Below are the code and all the weights of a small trained network. Each question names an input and a target symbol and asks about switching units off, where a switched-off unit gives its printed mean instead of its output.

import numpy as np


def w(rows, s, z=0):
    codes = np.array(rows[::2]) - 128.0
    scale = np.full(codes.shape[1], s)
    scale[-1] = z or s
    return codes * scale


def f(y):
    return y / 2 * (1 + np.tanh(0.7978845608 * (y + 0.044715 * y**3)))


def softmax(a):
    e = np.exp(a - a.max(-1, keepdims=True))
    return e / e.sum(-1, keepdims=True)


def log_softmax(a):
    a = a - a.max(-1, keepdims=True)
    return a - np.log(np.exp(a).sum(-1, keepdims=True))


def net(x, mask):
    ids = ['αβγδζηθλμξπστφψω'.index(c) for c in x.split()]
    T = len(ids)
    res = E[ids] + P[:T]
    r = res
    for j in range(2):
        rows = slice(3 * j, 3 * j + 3)
        q, k, v = (r @ M[0][rows].T for M in (Q, K, V))
        z = softmax(np.where(np.tri(T) > 0, q @ k.T / 3**0.5, -1e9)) @ v
        o = O[0][rows]
        res = res + np.where(mask[j], z, o[:, -1]) @ o[:, :-1]
    y = f(res @ A[0][:, :-1].T + A[0][:, -1])
    res = res + np.where(mask[2:10], y, B[0][:, -1]) @ B[0][:, :-1]
    return log_softmax(res[-1] @ U[:, :-1].T + U[:, -1])


Q, K, V, O, A, B = {}, {}, {}, {}, {}, {}
E = w([
[155,130,179,162,133,205,134,89,141,151],'α',
[108,89,162,107,84,84,181,114,156,190],'β',
[99,104,75,118,81,203,143,122,142,129],'γ',
[108,161,118,120,103,200,83,117,146,134],'δ',
[44,164,105,132,95,111,95,149,150,111],'ζ',
[202,101,91,90,97,67,74,144,81,173],'η',
[172,204,112,173,159,106,85,194,145,140],'θ',
[130,157,98,93,192,66,142,135,87,250],'λ',
[106,117,129,91,153,97,83,69,132,182],'μ',
[134,139,139,122,165,158,107,223,87,128],'ξ',
[122,82,117,111,135,103,80,66,117,155],'π',
[101,84,110,120,173,107,115,64,121,133],'σ',
[112,59,123,142,134,102,140,78,96,124],'τ',
[94,145,172,179,98,121,99,126,103,120],'φ',
[108,171,87,181,117,163,122,107,148,115],'ψ',
[171,131,88,134,81,145,159,215,134,158],'ω',
],0.011)
P = w([
[24,224,162,53,46,125,240,23,120,125],'0',
[34,103,162,184,106,150,141,91,193,217],'1',
[51,97,138,183,97,137,128,109,167,211],'2',
[73,105,127,188,121,136,130,124,142,200],'3',
[95,118,105,178,119,122,124,138,120,190],'4',
[108,142,67,186,121,116,126,159,98,173],'5',
[141,113,59,199,138,121,116,173,72,182],'6',
[158,116,47,211,156,98,110,193,53,167],'7',
[174,109,9,221,147,91,100,216,57,179],'8',
[182,119,3,216,146,88,101,222,5,175],'9',
],0.0034)
Q[0] = w([
[177,113,155,93,118,81,152,120,195,95],'h1',
[162,91,163,24,218,81,191,102,120,75],'h1',
[100,192,147,210,71,228,147,223,137,45],'h1',
[198,84,144,8,171,4,144,35,77,171],'h2',
[81,108,30,161,119,124,71,98,110,214],'h2',
[83,115,72,225,83,203,99,140,86,238],'h2',
],0.037)
K[0] = w([
[84,109,143,154,96,154,106,96,202,149],'h1',
[51,100,188,143,132,154,151,59,178,96],'h1',
[119,104,111,179,180,139,131,254,141,201],'h1',
[76,190,146,71,105,141,185,40,115,132],'h2',
[140,173,106,70,97,110,139,154,116,75],'h2',
[205,147,115,106,128,130,137,166,107,91],'h2',
],0.045)
V[0] = w([
[77,124,166,70,167,151,65,181,45,129],'h1',
[178,166,129,188,145,114,82,51,104,114],'h1',
[163,149,128,145,199,153,204,103,103,204],'h1',
[84,106,140,171,114,144,224,202,123,77],'h2',
[126,196,133,105,137,81,158,200,172,212],'h2',
[203,87,177,100,5,115,139,150,113,170],'h2',
],0.021)
O[0] = w([
[57,73,203,92,59,213,95,48,116,58,138],'h1',
[117,218,131,111,113,118,198,49,166,165,135],'h1',
[119,111,113,193,108,96,175,128,244,45,188],'h1',
[121,39,99,122,132,119,146,133,199,187,102],'h2',
[2,142,97,120,125,131,149,190,116,184,253],'h2',
[166,116,48,239,132,181,82,126,78,145,178],'h2',
],0.0093,0.0059)
A[0] = w([
[183,184,141,45,151,250,135,143,187,129,88],'n1',
[163,121,206,115,160,52,131,47,82,155,182],'n2',
[154,175,235,144,148,87,121,133,99,88,1],'n3',
[171,60,190,103,193,27,120,123,106,109,11],'n4',
[164,40,79,62,137,87,160,60,142,203,18],'n5',
[204,55,131,131,167,143,156,57,116,162,94],'n6',
[240,144,217,124,179,164,147,91,122,122,55],'n7',
[143,63,131,72,155,24,155,70,126,171,204],'n8',
],0.016,0.0066)
B[0] = w([
[141,163,142,143,203,156,43,193,179,117,137],'n1',
[163,96,190,188,123,122,221,212,107,105,226],'n2',
[83,100,82,95,187,58,46,98,119,57,145],'n3',
[35,164,218,219,126,179,108,134,158,113,166],'n4',
[51,128,66,110,189,232,209,122,125,34,200],'n5',
[185,173,136,52,137,105,91,184,141,171,164],'n6',
[78,106,84,108,154,186,162,3,156,226,165],'n7',
[169,113,94,113,63,70,24,73,141,160,244],'n8',
],0.015,0.011)
U = w([
[117,114,175,148,166,93,72,85,156,152,84],'α',
[48,246,167,77,132,91,197,170,130,184,163],'β',
[133,99,148,126,210,111,180,78,91,152,148],'γ',
[216,171,110,106,115,47,92,111,178,130,210],'δ',
[149,174,199,114,207,180,45,181,178,123,139],'ζ',
[208,109,253,144,90,104,179,161,91,175,227],'η',
[171,151,159,119,131,194,149,88,183,206,132],'θ',
[125,131,143,99,178,72,112,154,87,70,124],'λ',
[204,121,109,18,142,170,170,177,109,104,225],'μ',
[132,59,94,165,184,97,106,201,128,211,64],'ξ',
[116,132,147,45,96,85,45,108,109,233,128],'π',
[147,148,138,202,93,152,182,150,234,33,85],'σ',
[99,125,102,129,177,187,191,143,114,122,1],'τ',
[110,111,70,75,126,130,105,75,139,122,45],'φ',
[146,210,129,150,101,171,92,78,25,139,173],'ψ',
[56,41,207,73,96,208,102,153,89,125,82],'ω',
],0.0035,0.0044)

Each question gives the input, a string of symbols that net reads in full, and the target symbol t.
The units are the heads (3 rows each of Q, K, V and O) and the neurons (one row each of A and B). Each row of codes is followed by its name. A weight is (code - 128) times the scale printed after its matrix; where a second scale follows, it is the last column's (O, A, B and U).
mask holds one flag per unit, heads first, then neurons. A switched-off unit (its flag False) gives its mean, the last column of its rows in O or B, instead of its output. The means were averaged over made-up inputs and are rounded, as every weight is.
A unit's drop is (log p(t) with every unit on - log p(t) with that unit switched off) / (log p(t) with every unit on - log p(t) with every unit switched off).
The circuit of an input: a set's keep is (log p(t) with only the set's units on - log p(t) with every unit switched off) / (log p(t) with every unit on - log p(t) with every unit switched off). Starting from all 10 units, units are removed one at a time, each time the one whose removal leaves the highest keep (on an exact tie, the one counted first), for as long as the keep stays at least 0.8.
units of the circuit, in order: the units of the circuit, biggest drop first
most important unit: the unit with the biggest drop
k most important neurons: the k neurons with the biggest drops, biggest first
heads that matter: for each layer, one digit per head in row order, 1 if its drop is at least 0.15 and else 0, layers parted by /
input ω ξ μ δ, target ω: units of the circuit, in order => [h1]
input τ φ γ ξ ω δ, target ξ: units of the circuit, in order => [h2, h1]
input β ψ β π ξ, target ω: heads that matter => 10
input ξ η ζ η β φ η ζ η, target φ: units of the circuit, in order => [h2, n5, n8, n2]
input φ π ζ π μ λ λ π φ ζ, target σ: heads that matter => 10
input ω η λ δ λ, target τ: heads that matter => 01
input λ μ λ, target β: heads that matter => 01
input γ φ η λ ξ μ, target ζ: heads that matter => 11
input δ α φ μ δ π δ φ φ, target η: heads that matter => 11
input η ψ φ ω φ λ ξ η γ, target ψ: heads that matter => 01
input ψ σ τ δ σ η β φ η δ, target ψ: heads that matter => 01
input ζ ψ μ δ τ ψ ξ π, target ω: 2 most important neurons => [n5, n4]
input η τ γ ξ ψ δ φ ψ, target ω: heads that matter => 10
input ξ φ α, target ω: heads that matter => 10
input θ δ δ, target β: most important unit => h2
input γ ψ α ω λ, target ζ: 2 most important neurons => [n4, n6]
input μ τ φ ξ θ τ π δ τ π, target λ: heads that matter => 01
input φ η π φ η, target μ: 2 most important neurons => [n5, n6]
input τ α μ σ, target θ: 2 most important neurons => [n7, n6]
input η π ψ ψ, target ψ: units of the circuit, in order => [h2]
input φ ζ λ, target μ: 3 most important neurons => [n5, n6, n2]
